Each row has a name. Each piece below is followed by the name of the row it came from, unless a question asks for something else. Each question is about the rows just above it.

Columns, left to right: W J T K Y Q
j_675: [ -7  -5  -8 -10  -6  -7]
j_767: [ -8  -5  -9 -11  -2  -4]
j_572: [  5 -14  15 -35 -11 -15]
j_494: [  5 -14  15  -6 -11 -15]
j_533: [-29  11 -16 -22   6  13]
j_615: [-32   7 -46 -27 -18 -15]
j_759: [-6 -6 -3 -7 -6 -6]
j_218: [ -8  -8 -12  -6  -8  -8]
j_125: [-24 -10 -51 -10 -15 -13]
Among the named rows, does one hold [-8 -8] next to each other, in this order?  yes
Does one of the named rows hold [-6 -6 -3 -7] side by side, in this order?  yes

Columns, left to right: R L S H F
j_125: [  5 -40 -18 -10  43]
j_494: [-16 -10  -9  15  -4]
j_675: [  4   4  11   4 -10]
j_615: [  5 -15 -13  14  29]
Which column holds this, read top down? [ -4 -10  29]  F
Give the next entry after [-18 -10].  [43]
Is [-18 -10] printed in one of the named rows, side by side and in this order?  yes
asked: [  5 -15 -13  14]  j_615
Which column holds [ 43  -4 -10] top down?  F
Which column holds this, read top down? [4 5]  R
Which column holds [ 4 14] top down?  H

Columns, left to right: V C B N P M
j_533: [ 0 -3  1 -2  3  2]
j_497: [ 0 -3  1 -2  3 -7]
j_494: [11  6  1  1  0 -2]
j_667: [-37 -20   0  17 -32   2]
j_767: [ 0 -1  2 -1  3  2]
j_125: [ -2 -36  11  12 -16  11]
j_759: [ 6 -4  4  9 -5 -2]
j_572: [-21  -1  15  -3   1   8]
j_401: [ 4  7 -8 -9 -2  7]
j_218: [  8  -4  -6 -12 -13   5]
j_675: [ 27  14 -14  22   7   0]
Give the next entry after [ 0 17].  [-32]
Which column holds [ -1  12   9  -3  -9 -12] top down?  N
Among the named rows, does one hold [-1  2 -1] next to each other, in this order?  yes

Columns, left to right: X A G E
j_533: [ -1  -6 -13   7]
j_572: [-6 -1 22  0]
j_759: [ -1   7 -13  -6]
Which column holds [-1  7] top down?  A
asked: [-1 22  0]  j_572
asked: [-13  -6]  j_759
Where do [-6 -1] appear?  j_572
Which row holds [ -6 -13   7]?  j_533
asked: [ -1   7 -13  -6]  j_759
asked: [22  0]  j_572

Columns, left to right: fonin neto ditu rili nanel kiv duzib kika rofip nomeg
j_125: [ 9 -9 -2 14 16 14 18  5  3 -4]
j_218: [ 1 47  4 -3 32  2 -1 -4 -9  6]
j_572: [ 0 -9  0 41 22 13  3  2  1  1]
j_497: [  1 -29  -8  18  -6  18  36  -1  21   7]
j_533: [-6 -3 -3 27 29 12 -7  3  4  3]
j_401: [ -6 -25  -1  -8  -9   8   4  -1   2   1]
j_759: [29 -7 -3  3 -3 -6 12 27 10 12]
j_615: [-7 -7 -8 19 10 -3  8  0 -4 -1]
j_767: [ 18 -47  -3  14 -25  -9   8   3  -3   0]
Give the next entry after [-6 -3 -3 27 29 12 -7  3].  [4]
asked: [-3  3]  j_759
Does one of the named rows hold [-9  9] side by side, in this order?  no

Columns, left to right: rulu Tep bitu venef rokig pigup
j_667: [-10  -6  -9  -8 -10 -13]
j_615: [ -6 -13  -9  29  38   8]
j_572: [-10  -7  -9  -8 -10  -6]
Which column holds [-13   8] top down?  pigup
Among the named rows, does one hold [ -6 -12] next to each other, in this order?  no
asked: [-10  -6  -9  -8 -10 -13]  j_667
[ -6 -10] is in which column, read top down?  rulu

Columns, left to right: Kuvi nutir Nur daz
j_572: [-42  21 -13 -12]
j_675: [ 4 -2 -5 14]
j_218: [-29  10   5  -2]
j_615: [ -7  -3  12 -27]
j_497: [-13 -11  13 -18]
j_125: [-5 -4  5 12]
j_767: [ 18 -15  11  14]
j_533: [10  2 -9 15]
j_759: [-29  20 -19   4]
j_667: [-19  10  -3 -20]
j_401: [ -5  13 -11 -18]
Shared by j_125 and j_218:  [5]
[ -4 -15   2  20] is in which column, read top down?  nutir
The next entry after [ 13 -11]:  [-18]
[12 14 15] is in which column, read top down?  daz

Columns, left to right: zagur Vate Nefo Paz panu
j_125: [-47  -1 -11 -17 -22]
j_494: [-13   4   5  -6  -5]
j_759: [-7  1 -3 -4 -2]
j_401: [-7 -9 -3 -4 -2]
j_667: [ 21   6   0 -22 -17]
[-17 -22] is in which row?  j_125
The next entry after [  0 -22]:  [-17]
Is [-7 -9 -3] printed in one of the named rows, side by side and in this order?  yes

Columns, left to right: zafus sav ros rar
j_125: [-29 -38 -39  41]
j_494: [  4 -23  31  40]
j_759: [ 39 -22  38  40]
j_497: [ 14  12 -18 -41]
j_401: [-41   0 -17  39]
j_767: [-13   6  30 -17]
j_667: [-28   6  30 -36]
j_572: [-37  37 -35  -6]
j_218: [ 14  30 -31 -42]
j_533: [ 31 -36  -8  -7]
j_615: [ 42 -25 -38 -42]
j_675: [ 13  21 -13 -30]
asked: [-28   6  30 -36]  j_667
Is [ 39 -17   0] printed in one of the named rows, side by side and in this order?  no
Which column holds [ 31  38 -18 -17  30  30 -35 -31  -8 -38] top down?  ros
Shared by j_615 and j_125:  [-38]
The one value in j_759 and j_401:  [39]
Does one of the named rows hold [ 31 -37] side by side, in this order?  no

